Below are the code and all the weights of a small trained network. Each question names an input and a class and asks about switching units off, where a switched-off unit gives its printed mean instead of its output.

import numpy as np


def w(rows, s, z=0):
    codes = np.array(rows[::2]) - 128.0
    scale = np.full(codes.shape[1], s)
    scale[-1] = z or s
    return codes * scale


def f(y):
    return y / 2 * (1 + np.tanh(0.7978845608 * (y + 0.044715 * y**3)))


def log_softmax(a):
    a = a - a.max(-1, keepdims=True)
    return a - np.log(np.exp(a).sum(-1, keepdims=True))


def net(x, mask):
    res = np.array(x, float).reshape(1, 6) / 4 @ E
    y = f(res @ A[0][:, :-1].T + A[0][:, -1])
    res = res + np.where(mask, y, B[0][:, -1]) @ B[0][:, :-1]
    return log_softmax(res[-1] @ U[:, :-1].T + U[:, -1])


A, B = {}, {}
E = w([
[77,164,66,41,212,206,43,39,115,72],'x0',
[219,254,217,202,210,71,69,227,89,60],'x1',
[204,156,92,88,80,209,119,150,39,187],'x2',
[81,198,166,87,216,148,71,237,221,179],'x3',
[23,145,142,188,91,171,70,91,91,31],'x4',
[27,66,111,118,67,100,12,195,13,157],'x5',
],0.0047)
A[0] = w([
[126,154,143,171,149,131,119,77,139,43,198],'N0',
[86,156,103,121,158,103,60,68,126,50,236],'N1',
[94,95,59,88,57,197,76,151,7,144,199],'N2',
[168,148,116,52,184,146,137,198,155,202,227],'N3',
[95,118,59,95,55,164,82,127,2,148,175],'N4',
[71,51,61,122,44,143,128,47,98,115,199],'N5',
[129,164,175,129,213,155,165,150,160,128,253],'N6',
[138,137,77,109,155,168,182,82,163,116,141],'N7',
[142,119,125,75,173,94,108,172,142,185,207],'N8',
[132,193,170,176,166,102,159,130,144,120,203],'N9',
[44,78,146,143,130,99,109,155,161,133,233],'N10',
[213,101,145,211,46,47,202,130,120,119,194],'N11',
[26,40,156,146,66,54,134,190,188,178,174],'N12',
[129,62,86,97,98,161,158,76,132,164,149],'N13',
[169,208,118,99,178,168,151,142,172,136,161],'N14',
[89,73,51,153,61,161,130,54,145,74,171],'N15',
[95,105,69,85,86,180,68,113,47,128,139],'N16',
[201,88,153,210,52,50,210,133,104,148,222],'N17',
[130,194,247,225,135,95,65,226,76,113,174],'N18',
],0.0064,0.0035)
B[0] = w([
[109,75,136,118,160,80,102,141,114,103,188],'N0',
[113,37,113,113,171,76,132,116,80,104,217],'N1',
[143,47,61,157,49,171,166,127,49,69,230],'N2',
[176,138,86,69,115,130,89,108,179,94,198],'N3',
[161,82,70,195,42,164,174,129,46,67,220],'N4',
[180,137,137,116,164,152,191,54,161,186,245],'N5',
[158,132,110,111,75,101,61,162,153,66,199],'N6',
[120,153,177,109,121,106,112,142,166,123,165],'N7',
[174,114,113,60,122,99,103,104,159,100,173],'N8',
[117,127,116,151,89,108,79,175,136,71,184],'N9',
[124,66,90,67,124,87,119,109,121,75,192],'N10',
[105,80,127,205,155,111,166,135,37,123,232],'N11',
[173,35,56,58,123,77,103,66,174,125,209],'N12',
[152,191,149,146,127,204,178,114,171,163,192],'N13',
[155,154,129,83,100,127,74,151,164,88,176],'N14',
[120,134,158,93,188,129,165,53,176,171,214],'N15',
[166,91,73,164,94,171,188,114,58,112,196],'N16',
[104,64,102,220,155,135,187,110,50,107,244],'N17',
[83,164,254,181,68,76,12,248,119,68,255],'N18',
],0.0069,0.0066)
U = w([
[137,90,87,42,167,80,83,104,165,124,185],'0',
[148,254,182,97,77,157,68,172,202,123,79],'1',
[111,149,222,159,194,181,196,87,139,218,88],'2',
[160,96,26,149,99,189,187,109,93,121,143],'3',
[81,189,145,158,128,183,97,166,112,197,3],'4',
[70,112,174,219,117,92,92,189,66,81,151],'5',
],0.0071,0.0044)

Each question gives the input, the list of numbers given to net, and the class t.
The units are the neurons (one row each of A and B). Each row of codes is followed by its name. A weight is (code - 128) times the scale printed after its matrix; where a second scale follows, it is the last column's (A, B and U).
mask holds one flag per neuron, in row order. A switched-off neuron (its flag False) gives its mean, the last column of its row in B, instead of its output. The means were averaged over made-up inputs and are rounded, as every weight is.
A unit's drop is (log p(t) with every unit on - log p(t) with that unit switched off) / (log p(t) with every unit on - log p(t) with every unit switched off).
The circuit of an input: a set's keep is (log p(t) with only the set's units on - log p(t) with every unit switched off) / (log p(t) with every unit on - log p(t) with every unit switched off). Starting from the 12 units with the biggest drops (on a tie, the unit counted first), units are removed one at a time, each time the one whose removal leaves the highest keep (on an exact tie, the one counted first), for as long as the keep stays at least 0.8.
units of the circuit, in order: the units of the circuit, biggest drop first
unit that matters most: the unit with the biggest drop
top k neurons: the k neurons with the biggest drops, biggest first
drop when u is switched off: that unit's drop, to one decimal
input [-1,5,2,7,-3,7], class 1: units of the circuit, in order => (N17 N11 N1)
input [-6,1,-2,1,-5,-6], class 5: units of the circuit, in order => (N11 N5)
input [-1,1,-6,-3,1,-8], class 5: units of the circuit, in order => (N5 N12 N9)
input [0,0,-7,2,6,7], class 0: unit that matters most => N12
input [-7,-6,0,4,5,-3], class 0: top 2 neurons => (N12 N4)
input [-6,-1,8,8,-1,8], class 3: units of the circuit, in order => (N2 N12)
input [7,6,0,-7,6,8], class 3: top 3 neurons => (N16 N2 N4)
input [0,-6,-7,1,2,1], class 0: units of the circuit, in order => (N12 N17)
input [4,8,-1,2,-5,4], class 1: top 2 neurons => (N17 N11)
input [-3,0,1,6,0,2], class 1: drop when N1 is switched off => 0.2
input [-6,-6,-7,5,-4,-6], class 0: drop when N4 is switched off => 0.1
input [-3,-1,-3,4,3,-8], class 1: drop when N6 is switched off => 0.1
